Each row of numbers belongs to one of the objects below and depends on some of the facts about them. Some rows are named. Which object is each other row?

Known rows:
k364: [ 10   4 -18  -1  18  26  -4 -26   4   2  -1  19  23  13  12  18  -8  35
  58 -19 -42]
k659: [  2  31  -7  25  -1 -10  19  12   5 -10  15 -24  24  -3 -21  24 -10 -20
 -11  14  13]
k747: [ 12   4   3 -23  12   7   7  14  11 -14  -8 -30 -14 -19 -18  -3  21 -11
 -31 -13   9]
k128: [-19   7   9  16   3   0 -40  13   9   2 -20 -28  21 -46  -1   6 -10  15
  -8   5  30]
k142: [-32   3 -19  -9   5  -2   8 -10  -9   5 -20 -22   2 -38 -12 -14 -31 -29
 -29  14  -3]
k252: [-16 -12  15  21  14  25 -41  -2  -2  35  -8  -1  16   3  34  19   3  33
  25   9  -2]
k379: [-12   4  32   4 -15   9   1 -31  19  45  -9  15  -2  23 -18   4   0  35
  33  10 -29]
k559: [ 10  16 -28  -8  -3  -8  -2  -8  10 -44  -2  -1  19 -31 -16   2 -15   8
  19 -18  -6]
k828: [ 15  -4   4  16  -3 -21   5  12 -21  -4   0  30 -22   1  -2 -18 -18  -6
 -26 -22  41]
k561: [ -9  -1  18 -12 -51 -35   9   0  17 -11  -1  -1 -12  -3 -30 -19   6  -7
  -1  23   4]
k404: [  9  12 -29  -8  -5  -9  -1  -6   8 -43   1   2  18 -27  -9  -1 -12   7
  22 -16  -8]
k314: [ 13  -8  18  36  28  12  -7 -21 -34  39  16  72 -32  49  34  -1  -4  25
   2 -29  11]
k760: [-14  -4   4  13  -9 -11 -38  20   2 -12  -7 -18  11 -35  12   0   0   3
 -11  11  33]
k386: [-15  15  34   6  -7  17   1 -37  26  55 -22   4   7   9 -32  10  -8  45
  32   6 -27]
k311: [ 13  -2  13 -15  37  45   4  -8  10  34  -9 -12  -5  20   4  16  23  19
   7 -16 -27]
k953: [ 12   2   9  32  11 -23 -10  -6 -35  -5  27  67 -47  14  18 -20   1  -4
 -37 -30  46]

How the objects are related:
k760: χ f
k287: χ b; δ k953 k828
k30: χ a
k379: χ e; δ k5
k828: χ g
k963: χ e
k608: χ g; δ k524
k128: χ f
k561: χ e
k441: χ d
k863: χ a
k311: χ a; δ k576
k227: χ c
k216: χ e
k820: χ a
k447: χ b; δ k128 k659 k142
k5: χ c
k252: χ f; δ k747 k441
k77: χ f; δ k30 k216
k413: χ c
k203: χ a
k386: χ e; δ k227 k128 k559
k747: χ a
k914: χ a; δ k524 k320 k999
k559: χ d
k539: χ b
k283: χ b; δ k561 k999
k364: χ d; δ k404
k857: χ d
k404: χ d
k576: χ a
k320: χ f
k946: χ c
k498: χ f
k142: χ c
k953: χ g
k751: χ g; δ k857
k13: χ d; δ k760 k413
k315: χ g; δ k953 k863
k524: χ e
k314: χ g; δ k953 k203
k731: χ d
k999: χ a
k659: χ b

Which object is each row?
Some rows may be objects named above.
[ 13   3   9  32  11 -21  -8  -6 -36  -6  26  65 -46  15  16 -19   0  -4
 -37 -31  46]	k953
[ 11  -8  -2  16  -4  10  26  12  -7  22  26  -1  25  68  25  32   6 -12
  35  31 -28]	k283
[-13   9  21  -6 -42 -31   3  -9  19  -6  -3   1 -12 -12 -35 -18   2   1
  -6  16   7]	k963
[-15  -5   5  13  -9 -12 -38  20   2 -12  -6 -17  10 -35  13  -1   0   2
 -11  12  32]	k760
[ 14   3   1 -24  10   4   6  14   8 -18  -3 -26 -16 -16 -13  -5  25 -14
 -32 -12  10]	k820
[ 26 -49   5  -7 -13   7  24  25 -24  38  -6  31   1  74  33  -8 -15   5
  36   1 -11]	k608
[ -9  -2  18 -12 -52 -35   8   0  18 -12   0  -1 -12  -2 -31 -20   5  -6
  -1  23   4]	k561
[ 16 -11  14  14  17  22   9  -2 -14  55 -19  28   4  36   8   3 -30  30
  21 -23  -1]	k751
[ 10   9 -31 -10  -9 -14  -1  -3   5 -51   7   5  13 -23  -5  -2  -7   2
  20 -16  -5]	k731
[-13   5  33   3 -16   9   1 -33  19  45 -10  15  -2  23 -19   3   1  35
  32  11 -28]	k379
[  1  24   8  54  30  15   0 -28 -19  22  53  43  -8  56  32  36  23   4
   9   6 -11]	k287
[-31  -2 -20 -12   1  -5   9  -8 -11   1 -13 -17   1 -32  -6 -17 -27 -33
 -30  16  -5]	k413
[-32   0 -19 -10   3  -3   8  -8 -10   4 -16 -19   2 -32  -8 -17 -29 -31
 -28  15  -5]	k5
[ 11  -9  -2  16  -4  11  26  12  -7  21  27   0  25  68  24  33   7 -11
  35  31 -28]	k283
[ 11  -8  -1  17  -4  11  26  10  -7  22  26  -1  25  68  25  33   6 -11
  35  30 -29]	k283
[ 12   6   3 -23  14   9   7  13  13 -11 -10 -31 -12 -21 -18  -1  20  -8
 -30 -15   7]	k576
[-11 -23   0   2 -25 -21 -31  34  -4 -24   3 -16   7 -17  26  -8  10 -14
  -7  23  29]	k320
[ 25 -46   4 -42  -2  24  22  24  -1  14   6 -10  -8  64  35   3  40 -10
  22  12 -39]	k914
[  1  29   6  35  29  31  15 -13   6  44   5 -13  36  28  -8  45 -12  17
  26   9 -21]	k447
[ 21 -25  -4 -42 -12  -4  18  35   4 -27   4 -28 -14  11   3 -11  34 -32
 -19   5  -1]	k999
[  0 -30  14 -29 -73 -44  20  21  11 -20   8   0 -11  28  -9 -28  15 -24
  14  39  -7]	k524
[  3  30  -7  25   0 -12  17  12   5 -11  15 -23  23  -5 -22  23 -10 -19
 -11  15  13]	k659
[-13  12  21  -5 -38 -28   4 -11  22  -4  -8  -3  -9 -15 -40 -15   0   3
  -5  13   7]	k216
[-15  -8   4  13 -10 -13 -38  21   0 -16  -2 -14   8 -31  15  -2   5  -1
 -12  13  33]	k498

Now the same objects, written a new way:
Some objects and their rows:
k128: [ 38   8 -18  18 -44 -34   1 -18 -27 -33 -41 -18 -52  -1  67   8 -30   3
   7]
k314: [-15  43   9 -11  38  18  22 -13  -1  16  10   3  38 -12 -23 -27  22 -29
  74]
k203: [ 33  32  23 -52  -2 -19  21  -5  20  20 -11   2  -7  24 -29 -30  46   5
  26]
k953: [ 25  47  -6 -13   9   9  50   7   0  20 -44  16  27  34   2 -67  42 -15
  58]
k287: [  6  31  16 -57   2  27   5 -36  -4   9  27  21  58 -36  -7 -18  34 -19
  23]
k828: [  9  38  -4  -7  17  10  40   1  -2  15 -28  13  25  21  -3 -50  32 -17
  58]
k820: [ -5 -10  18 -24   3 -22  -2  -5  14   1   6  -1 -28   9 -23  10  13  12
   5]
k30: [  2 -11  15 -23  -3 -25   4  -2  14   0  -5   2 -31  18 -17   4  16  14
   1]
k561: [ -5 -51 -22  21 -13  25 -21  52   3  40  -9  -6   0  27   6 -10  20  -3
 -38]
k747: [  1 -11  15 -23  -3 -24   3  -1  13   1  -5   3 -32  18 -18   4  16  15
   2]
k364: [ -6  19  -2  20  12 -15   1  10   1 -10  35  -7  36 -26 -19  20 -16  18
  -8]
k13: [-12  20   1  21  18 -14  -4   6   2 -11  44  -9  37 -35 -24  27 -19  16
  -6]
k524: [ -2 -58 -26  23 -20  25 -17  59   7  44 -19  -1   0  37   9 -17  20   1
 -44]
k863: [ 34  32  23 -52  -2 -18  21  -5  20  20 -11   3  -7  24 -29 -31  46   4
  25]
k751: [-43  -4  -3  20  32   9   9  -7  -8  -7   7   5   9 -10  -5   4  -9 -16
  44]
k659: [ 11 -10 -10 -14 -25  -9  15 -27 -43 -59 -19  24 -18 -10  60  11   9   8
 -23]

Rows to name:
Some rows may be objects named above.
[ -4 -48 -18  19 -47   3 -23  15  36  53 -31   7   8  21  11 -13 -45   8
 -12]	k320
[-15 -63   0  -7 -23 -15  -2  31  42  34 -27  24 -22  55 -24 -11   1  31
 -32]	k999
[ 28  25 -16  32  -9 -41  24  14 -30 -57  -8  -7 -13  -3  31  17  -9  32
 -25]	k559
[ 17   1  -8   4 -32  -8 -13 -12  10  21 -17 -11  -3  -7  21  -5 -30  -6
  17]	k760
[  7  31  15 -57   3  25   5 -36  -3   8  28  20  56 -37  -9 -17  35 -19
  23]	k287
[  7  20  -7  20   2 -18  10  17   0 -10  17  -2  30 -11 -10   8 -10  24
 -15]	k731
[ 13  -8 -12   9  -1  17 -12  28 -19  12   2 -22  -9   2  16  -3  34 -15
 -14]	k216
[ -5  -2  -7  20  19   1 -25   0 -52 -39  31 -42 -41 -38  32  45  17 -21
  -5]	k386
[ 27  25 -17  32 -10 -41  24  13 -30 -58  -9  -7 -12  -2  32  18 -10  32
 -25]	k559
[  6  17  14   4  20  34  -5 -16   6 -12  -4   0 -10   9 -11  -6 -26 -17
 -27]	k946
[ 25  47  -5 -13   9  10  50   6   0  19 -43  16  27  34   2 -67  41 -16
  59]	k953
[-47 -62  -5 -12 -13  29 -21  -6  14  17  19  39  41 -16  -5  13 -14   5
 -31]	k283
[-19 -10  23 -25  14 -20 -11 -11  14   0  24  -5 -23  -7 -33  23   7   6
  11]	k311
[-49 -62  -5 -12 -13  28 -21  -6  14  17  20  39  41 -16  -4  14 -14   6
 -32]	k283
[ -9 -15  -1 -26 -15  14   1 -22 -10 -12   6  29  25 -18  19   2  10   0
 -13]	k539

